Here is a tiny trained network, its code and every weight. The questions are about switching its units off for an input and a class, where a switched-off unit gives its printed mean instead of its output.

import numpy as np


def w(rows, s, z=0):
    codes = np.array(rows[::2]) - 128.0
    scale = np.full(codes.shape[1], s)
    scale[-1] = z or s
    return codes * scale


def norm(h):
    return h / np.sqrt((h * h).mean(-1, keepdims=True) + 1e-5)


def f(y):
    return y / 2 * (1 + np.tanh(0.7978845608 * (y + 0.044715 * y**3)))


def log_softmax(a):
    a = a - a.max(-1, keepdims=True)
    return a - np.log(np.exp(a).sum(-1, keepdims=True))


def net(x, mask):
    res = np.array(x, float).reshape(1, 4) / 4 @ E
    u = 0
    for l in range(4):
        y = f(norm(res) @ A[l][:, :-1].T + A[l][:, -1])
        res = res + np.where(mask[u : u + 5], y, B[l][:, -1]) @ B[l][:, :-1]
        u += 5
    return log_softmax(norm(res)[-1] @ U[:, :-1].T + U[:, -1])


A, B = {}, {}
E = w([
[129,126,129],'x0',
[177,61,177],'x1',
[252,110,102],'x2',
[66,3,19],'x3',
],0.0054)
A[0] = w([
[118,93,166,59],'L0N1',
[131,139,254,99],'L0N2',
[63,63,114,197],'L0N3',
[83,162,164,99],'L0N4',
[134,229,67,1],'L0N5',
],0.0084,0.0044)
B[0] = w([
[108,77,195,105],'L0N1',
[105,2,129,213],'L0N2',
[65,107,46,252],'L0N3',
[122,192,181,144],'L0N4',
[187,97,174,124],'L0N5',
],0.0099,0.0033)
A[1] = w([
[139,146,254,4],'L1N1',
[71,40,184,18],'L1N2',
[34,45,43,114],'L1N3',
[212,133,223,85],'L1N4',
[172,95,73,178],'L1N5',
],0.0098,0.0036)
B[1] = w([
[75,164,2,161],'L1N1',
[72,128,226,149],'L1N2',
[169,140,134,254],'L1N3',
[171,109,177,190],'L1N4',
[170,183,39,180],'L1N5',
],0.0086,0.0071)
A[2] = w([
[54,27,93,113],'L2N1',
[44,255,79,23],'L2N2',
[253,77,52,140],'L2N3',
[49,92,87,2],'L2N4',
[84,211,196,176],'L2N5',
],0.009,0.0018)
B[2] = w([
[170,250,181,178],'L2N1',
[104,116,68,182],'L2N2',
[135,121,97,254],'L2N3',
[172,153,139,151],'L2N4',
[112,39,140,167],'L2N5',
],0.011,0.0063)
A[3] = w([
[195,255,48,254],'L3N1',
[207,53,96,71],'L3N2',
[125,242,150,82],'L3N3',
[191,248,232,162],'L3N4',
[7,93,203,145],'L3N5',
],0.0078,0.002)
B[3] = w([
[90,143,255,254],'L3N1',
[107,73,122,169],'L3N2',
[112,183,139,133],'L3N3',
[138,119,139,162],'L3N4',
[85,69,114,169],'L3N5',
],0.0087,0.0069)
U = w([
[27,40,73,134],'0',
[204,147,204,74],'1',
[40,222,75,91],'2',
[184,200,3,3],'3',
[63,35,205,23],'4',
[216,62,139,244],'5',
[127,220,175,221],'6',
[215,86,39,146],'7',
],0.019,0.0021)

Each question gives the input, the list of numbers given to net, and the class t.
The units are the neurons (one row each of A and B). Each row of codes is followed by its name. A weight is (code - 128) times the scale printed after its matrix; where a second scale follows, it is the last column's (A, B and U).
mask holds one flag per neuron, layer by layer. A switched-off neuron (its flag False) gives its mean, the last column of its row in B, instead of its output. The means were averaged over made-up inputs and are rounded, as every weight is.
A unit's drop is (log p(t) with every unit on - log p(t) with that unit switched off) / (log p(t) with every unit on - log p(t) with every unit switched off).
The circuit of an input: a set's keep is (log p(t) with only the set's units on - log p(t) with every unit switched off) / (log p(t) with every unit on - log p(t) with every unit switched off). Starting from the 12 units with the biggest drops (on a tie, the unit counted first), units are removed one at a time, each time the one whose removal leaves the highest keep (on an exact tie, the one counted first), for as long as the keep stays at least 0.8.
units of the circuit, in order: the units of the circuit, biggest drop first
most important unit: the unit with the biggest drop
k most important neurons: the k neurons with the biggest drops, biggest first
k most important neurons of layer l: the k neurons of layer l with the biggest drops, biggest first
input [2,2,1,2], class 7: units of the circuit, in order	L1N3; L2N3
input [-7,-6,0,-6], class 0: units of the circuit, in order	L2N5; L1N5; L3N1
input [1,-7,7,-3], class 1: 2 most important neurons	L0N3; L0N5
input [3,-4,6,5], class 3: units of the circuit, in order	L2N5; L0N2
input [1,-8,-2,-8], class 0: units of the circuit, in order	L2N5; L1N5; L2N1; L3N1
input [-4,-2,1,2], class 3: most important unit	L1N3
input [-6,-7,-1,7], class 2: 2 most important neurons	L3N1; L2N1
input [3,2,5,-8], class 5: units of the circuit, in order	L2N1; L0N2
input [-1,-1,-2,4], class 2: 2 most important neurons of layer 1	L1N4; L1N2
input [-8,-5,5,-1], class 1: units of the circuit, in order	L0N5; L3N1
input [-4,2,0,2], class 6: 2 most important neurons of layer 0	L0N3; L0N1
input [0,0,1,5], class 3: 4 most important neurons	L1N3; L1N5; L0N2; L1N2
input [7,-3,-5,8], class 2: 2 most important neurons	L0N3; L2N1
input [-6,-1,6,4], class 3: most important unit	L1N5
input [6,-8,1,-3], class 1: 2 most important neurons of layer 0	L0N5; L0N3
input [1,1,-5,-8], class 4: 2 most important neurons of layer 2	L2N5; L2N3
input [3,0,-7,3], class 2: 3 most important neurons	L0N2; L2N2; L1N4
input [7,0,-8,1], class 2: 2 most important neurons of layer 2	L2N1; L2N4
input [0,-8,4,-7], class 1: 2 most important neurons of layer 2	L2N5; L2N1
input [-3,4,-1,-7], class 4: most important neuron	L0N2
input [3,5,1,3], class 7: 2 most important neurons of layer 2	L2N3; L2N1
